Below is a small trained network, with its code and all its weights. Each question gives an input and a class and asks what happens when units are switched off, that is, made to give their printed mean instead of their output.

import numpy as np


def w(rows, s, z=0):
    codes = np.array(rows[::2]) - 128.0
    scale = np.full(codes.shape[1], s)
    scale[-1] = z or s
    return codes * scale


def norm(h):
    return h / np.sqrt((h * h).mean(-1, keepdims=True) + 1e-5)


def f(y):
    return np.maximum(y, 0)


def log_softmax(a):
    a = a - a.max(-1, keepdims=True)
    return a - np.log(np.exp(a).sum(-1, keepdims=True))


def net(x, mask):
    res = np.array(x, float).reshape(1, 7) / 4 @ E
    u = 0
    for l in range(4):
        y = f(norm(res) @ A[l][:, :-1].T + A[l][:, -1])
        res = res + np.where(mask[u : u + 7], y, B[l][:, -1]) @ B[l][:, :-1]
        u += 7
    return log_softmax(norm(res)[-1] @ U[:, :-1].T + U[:, -1])


A, B = {}, {}
E = w([
[151,148,172,86,141,83,186,254,128,183,163],'x0',
[213,113,167,168,12,171,183,157,96,124,155],'x1',
[165,146,198,29,140,116,132,125,159,30,125],'x2',
[121,124,126,135,125,128,125,141,138,118,134],'x3',
[138,149,146,131,136,123,134,94,93,165,99],'x4',
[210,72,149,102,228,194,40,124,137,144,121],'x5',
[126,88,142,102,146,129,120,113,144,110,164],'x6',
],0.0037)
A[0] = w([
[77,180,146,34,134,185,160,173,122,160,136,110],'0.n0',
[147,154,135,85,126,126,132,87,164,126,132,164],'0.n1',
[115,136,188,126,152,91,161,147,142,59,92,53],'0.n2',
[86,166,132,127,130,198,134,136,159,200,210,253],'0.n3',
[211,100,134,55,127,59,114,118,90,76,117,137],'0.n4',
[81,154,156,152,67,109,135,112,138,148,200,124],'0.n5',
[123,150,136,120,125,2,154,107,96,101,129,104],'0.n6',
],0.0046,0.0013)
B[0] = w([
[167,87,73,179,239,88,159,49,145,26,141,219],'0.n0',
[98,35,2,148,81,120,187,160,171,157,92,196],'0.n1',
[205,180,119,78,119,178,100,79,198,242,120,203],'0.n2',
[181,67,69,171,158,145,218,82,129,213,44,234],'0.n3',
[93,208,133,205,38,151,140,196,162,173,40,253],'0.n4',
[103,116,200,164,207,214,98,70,152,176,178,217],'0.n5',
[90,52,91,66,154,218,136,207,187,83,189,218],'0.n6',
],0.0046,0.0026)
A[1] = w([
[139,255,211,47,126,133,150,83,199,58,115,71],'1.n0',
[141,104,52,156,53,122,84,53,138,60,138,90],'1.n1',
[147,81,185,43,141,170,103,149,87,110,42,230],'1.n2',
[98,136,80,134,170,190,133,67,145,81,127,133],'1.n3',
[63,147,83,128,162,96,86,164,113,117,175,25],'1.n4',
[28,196,191,63,72,68,192,59,162,145,189,75],'1.n5',
[20,150,99,123,157,34,45,113,155,126,114,2],'1.n6',
],0.0043,0.00096)
B[1] = w([
[122,24,35,116,52,61,128,101,195,186,132,238],'1.n0',
[174,133,189,141,150,86,114,84,130,131,76,222],'1.n1',
[72,159,86,147,130,149,87,189,171,120,100,228],'1.n2',
[130,127,91,170,147,107,101,109,46,103,111,255],'1.n3',
[80,120,137,110,82,138,86,134,95,163,105,171],'1.n4',
[62,201,111,254,145,190,106,204,127,68,93,195],'1.n5',
[212,142,99,31,137,95,135,136,13,192,150,224],'1.n6',
],0.0055,0.0028)
A[2] = w([
[163,166,173,151,65,181,150,154,120,115,172,152],'2.n0',
[107,165,148,85,78,71,110,154,128,81,101,119],'2.n1',
[152,129,66,81,180,250,94,118,94,174,94,254],'2.n2',
[174,130,133,117,88,110,118,113,94,155,68,175],'2.n3',
[169,92,236,152,44,192,170,75,98,82,144,112],'2.n4',
[77,210,95,21,254,15,170,116,125,159,166,160],'2.n5',
[129,113,195,79,220,53,225,228,171,176,187,64],'2.n6',
],0.0047,0.0009)
B[2] = w([
[115,103,134,83,163,193,25,97,37,166,185,169],'2.n0',
[53,95,102,100,118,181,148,241,210,144,60,141],'2.n1',
[94,168,239,103,133,142,127,195,253,142,157,255],'2.n2',
[73,116,128,99,118,103,192,70,105,82,211,182],'2.n3',
[143,138,64,11,178,50,60,236,59,151,120,176],'2.n4',
[203,110,119,143,29,182,118,132,19,156,166,224],'2.n5',
[137,204,202,148,84,43,175,59,76,43,96,209],'2.n6',
],0.0049,0.0051)
A[3] = w([
[157,131,117,32,115,134,94,145,79,143,179,58],'3.n0',
[43,144,21,199,147,168,186,135,58,40,194,115],'3.n1',
[95,68,85,211,147,122,216,89,112,233,134,114],'3.n2',
[106,110,156,125,155,54,40,2,101,34,77,2],'3.n3',
[105,68,134,149,135,81,110,65,164,203,153,127],'3.n4',
[192,151,147,174,156,58,181,133,138,116,198,144],'3.n5',
[147,81,155,110,71,134,136,196,87,110,204,196],'3.n6',
],0.0049,0.00077)
B[3] = w([
[27,88,66,129,172,159,139,76,22,177,180,211],'3.n0',
[204,123,234,154,254,183,50,196,159,110,155,217],'3.n1',
[118,74,106,35,80,92,137,100,244,89,87,254],'3.n2',
[192,188,168,160,63,118,252,116,65,50,174,191],'3.n3',
[80,114,82,96,30,48,188,197,204,125,70,183],'3.n4',
[172,188,112,230,95,113,70,35,88,63,135,185],'3.n5',
[74,117,67,86,179,140,109,54,126,140,99,208],'3.n6',
],0.005,0.0044)
U = w([
[114,58,51,73,37,84,180,111,254,152,75,254],'0',
[112,109,55,66,152,165,99,102,15,165,184,80],'1',
[229,186,182,185,96,66,204,65,93,37,129,29],'2',
[135,134,218,161,220,219,94,194,212,107,150,125],'3',
],0.0084,0.00059)

Each question gives the input, the list of numbers given to net, and the class t.
The units are the neurons (one row each of A and B). Each row of codes is followed by its name. A weight is (code - 128) times the scale printed after its matrix; where a second scale follows, it is the last column's (A, B and U).
mask holds one flag per neuron, layer by layer. A switched-off neuron (its flag False) gives its mean, the last column of its row in B, instead of its output. The means were averaged over made-up inputs and are rounded, as every weight is.
A unit's drop is (log p(t) with every unit on - log p(t) with that unit switched off) / (log p(t) with every unit on - log p(t) with every unit switched off).
The circuit of an input: a set's keep is (log p(t) with only the set's units on - log p(t) with every unit switched off) / (log p(t) with every unit on - log p(t) with every unit switched off). Starting from the 12 units with the biggest drops (on a tie, the unit counted first), units are removed one at a time, each time the one whose removal leaves the highest keep (on an exact tie, the one counted first), for as long as the keep stays at least 0.8.
units of the circuit, in order: the units of the circuit, biggest drop first
k most important neurons: the k neurons with the biggest drops, biggest first
top k neurons in layer l: the k neurons of layer l with the biggest drops, biggest first
input [4,-5,6,6,3,0,5], class 0: units of the circuit, in order : [1.n0]
input [3,0,6,-4,0,-7,-6], class 3: units of the circuit, in order : [1.n5; 3.n1]
input [-6,-8,-5,4,7,-8,-7], class 1: units of the circuit, in order : [1.n6; 3.n1]
input [-5,7,-1,-6,-2,-8,4], class 3: 3 most important neurons : [1.n5; 3.n1; 1.n6]
input [4,-2,6,6,3,6,-2], class 0: units of the circuit, in order : [1.n0; 3.n1]
input [-6,-4,4,-1,-5,-8,6], class 3: top 2 neurons in layer 2 : [2.n6; 2.n1]
input [5,-4,3,2,-3,-6,2], class 3: 2 most important neurons : [3.n1; 1.n5]
input [-5,3,1,8,-5,-2,-2], class 2: top 2 neurons in layer 1 : [1.n1; 1.n3]
input [8,-3,-8,-3,6,5,4], class 0: top 2 neurons in layer 3 : [3.n2; 3.n4]
input [-7,-5,-6,-1,0,-8,-5], class 3: top 2 neurons in layer 3 : [3.n1; 3.n5]
input [7,6,7,0,-6,7,2], class 0: top 2 neurons in layer 3 : [3.n1; 3.n6]
input [5,5,3,5,1,1,0], class 1: top 3 neurons in layer 2 : [2.n0; 2.n4; 2.n2]
input [-8,-7,-4,-6,1,-6,-1], class 2: units of the circuit, in order : [3.n3; 1.n1]
input [7,-5,3,-6,1,-4,0], class 2: most important neuron : [2.n6]
input [-6,-1,6,3,5,3,-4], class 0: top 4 neurons in layer 2 : [2.n6; 2.n1; 2.n5; 2.n0]
input [6,5,7,7,2,5,-1], class 0: 2 most important neurons : [1.n0; 0.n4]
input [-6,-3,-2,8,-3,-1,-2], class 2: 2 most important neurons : [3.n3; 1.n1]
input [2,8,2,-4,-7,8,-3], class 1: units of the circuit, in order : [3.n0; 2.n4]
input [2,2,7,-7,2,-7,-1], class 0: top 2 neurons in layer 0 : [0.n2; 0.n4]
input [7,2,4,3,-4,-4,2], class 2: units of the circuit, in order : [2.n6]
input [-5,7,-5,2,-2,1,-2], class 1: 3 most important neurons : [2.n4; 1.n0; 0.n1]
input [5,-1,3,8,-4,-7,-6], class 3: 2 most important neurons : [1.n5; 3.n1]
input [2,3,-3,-8,1,-5,4], class 3: 3 most important neurons : [3.n1; 1.n0; 1.n5]
input [-2,4,-5,4,1,-8,2], class 3: 2 most important neurons : [3.n1; 1.n5]
input [6,-3,7,8,-4,0,7], class 0: 2 most important neurons : [1.n0; 0.n4]
input [7,-6,-2,6,4,-5,-6], class 2: top 2 neurons in layer 0 : [0.n3; 0.n0]
input [-2,-5,0,4,-1,-3,-4], class 1: units of the circuit, in order : [1.n6]
